Below are the code and all the weights of a small trained network. Each question names an input and a class and asks about switching units off, where a switched-off unit gives its printed mean instead of its output.

import numpy as np


def w(rows, s, z=0):
    codes = np.array(rows[::2]) - 128.0
    scale = np.full(codes.shape[1], s)
    scale[-1] = z or s
    return codes * scale


def norm(h):
    return h / np.sqrt((h * h).mean(-1, keepdims=True) + 1e-5)


def f(y):
    return y / 2 * (1 + np.tanh(0.7978845608 * (y + 0.044715 * y**3)))


def log_softmax(a):
    a = a - a.max(-1, keepdims=True)
    return a - np.log(np.exp(a).sum(-1, keepdims=True))


def net(x, mask):
    res = np.array(x, float).reshape(1, 8) / 4 @ E
    u = 0
    for l in range(4):
        y = f(norm(res) @ A[l][:, :-1].T + A[l][:, -1])
        res = res + np.where(mask[u : u + 4], y, B[l][:, -1]) @ B[l][:, :-1]
        u += 4
    return log_softmax(norm(res)[-1] @ U[:, :-1].T + U[:, -1])


A, B = {}, {}
E = w([
[228,254,144],'x0',
[130,109,73],'x1',
[142,184,161],'x2',
[63,123,251],'x3',
[92,83,107],'x4',
[137,171,99],'x5',
[216,59,174],'x6',
[103,154,70],'x7',
],0.0056)
A[0] = w([
[182,205,76,93],'0.n0',
[124,108,85,143],'0.n1',
[87,255,113,251],'0.n2',
[62,101,140,148],'0.n3',
],0.0089,0.0027)
B[0] = w([
[185,186,148,184],'0.n0',
[105,2,26,146],'0.n1',
[57,158,100,254],'0.n2',
[97,62,19,166],'0.n3',
],0.0093,0.0051)
A[1] = w([
[169,123,60,237],'1.n0',
[177,104,143,4],'1.n1',
[253,125,84,115],'1.n2',
[203,81,119,22],'1.n3',
],0.0066,0.0011)
B[1] = w([
[44,142,36,247],'1.n0',
[86,130,254,82],'1.n1',
[115,236,75,213],'1.n2',
[105,23,201,126],'1.n3',
],0.0076,0.0012)
A[2] = w([
[139,209,65,251],'2.n0',
[79,79,128,186],'2.n1',
[119,147,124,49],'2.n2',
[137,247,166,183],'2.n3',
],0.011,0.0024)
B[2] = w([
[47,235,104,248],'2.n0',
[253,144,49,190],'2.n1',
[106,149,150,122],'2.n2',
[191,21,184,254],'2.n3',
],0.006)
A[3] = w([
[11,152,125,81],'3.n0',
[157,165,15,85],'3.n1',
[141,144,145,2],'3.n2',
[194,59,72,144],'3.n3',
],0.012,0.0029)
B[3] = w([
[166,81,241,217],'3.n0',
[160,150,211,252],'3.n1',
[211,147,145,108],'3.n2',
[145,196,254,228],'3.n3',
],0.0059,0.0048)
U = w([
[146,113,219,195],'0',
[60,190,199,3],'1',
[118,201,137,140],'2',
[203,237,111,99],'3',
[180,56,240,106],'4',
[89,45,8,192],'5',
],0.011,0.0031)

Each question gives the input, the list of numbers given to net, and the class t.
The units are the neurons (one row each of A and B). Each row of codes is followed by its name. A weight is (code - 128) times the scale printed after its matrix; where a second scale follows, it is the last column's (A, B and U).
mask holds one flag per neuron, layer by layer. A switched-off neuron (its flag False) gives its mean, the last column of its row in B, instead of its output. The means were averaged over made-up inputs and are rounded, as every weight is.
A unit's drop is (log p(t) with every unit on - log p(t) with that unit switched off) / (log p(t) with every unit on - log p(t) with every unit switched off).
The circuit of an input: a set's keep is (log p(t) with only the set's units on - log p(t) with every unit switched off) / (log p(t) with every unit on - log p(t) with every unit switched off). Starting from the 12 units with the biggest drops (on a tie, the unit counted first), units are removed one at a time, each time the one whose removal leaves the highest keep (on an exact tie, the one counted first), for as long as the keep stays at least 0.8.
units of the circuit, in order: the units of the circuit, biggest drop first
top k neurons: the k neurons with the biggest drops, biggest first
k most important neurons of layer l: the k neurons of layer l with the biggest drops, biggest first
drop of u: that unit's drop, to one decimal
input [-4,8,-7,8,-8,-2,-4,2], class 5: units of the circuit, in order -> [0.n3]
input [-5,-1,-4,-5,-8,2,0,-1], class 3: units of the circuit, in order -> [3.n1; 2.n3]
input [-8,-8,7,6,4,1,-3,2], class 5: top 2 neurons -> [0.n3; 3.n3]
input [-1,4,-5,-6,5,7,1,-7], class 2: 3 most important neurons of layer 3 -> [3.n3; 3.n1; 3.n0]
input [-6,-6,4,2,0,-3,-4,6], class 5: 2 most important neurons of layer 0 -> [0.n3; 0.n0]
input [-8,-4,1,6,-4,7,-1,0], class 5: top 3 neurons -> [0.n0; 0.n3; 3.n1]
input [-6,1,3,5,-1,-7,-2,-2], class 5: top 2 neurons -> [3.n1; 0.n3]
input [-8,0,5,6,0,-6,-4,7], class 5: top 2 neurons -> [0.n3; 2.n1]
input [-5,0,7,2,2,-2,-1,4], class 5: 2 most important neurons of layer 2 -> [2.n3; 2.n1]
input [-1,0,-4,-1,0,-1,-8,-4], class 5: 3 most important neurons of layer 0 -> [0.n3; 0.n0; 0.n1]
input [2,3,-6,4,4,-6,-2,3], class 5: 2 most important neurons of layer 2 -> [2.n3; 2.n1]
input [-2,5,5,6,7,2,-2,2], class 5: drop of 1.n1 -> 0.0
input [0,-5,-5,-2,1,-7,-7,-1], class 5: drop of 0.n0 -> 0.1
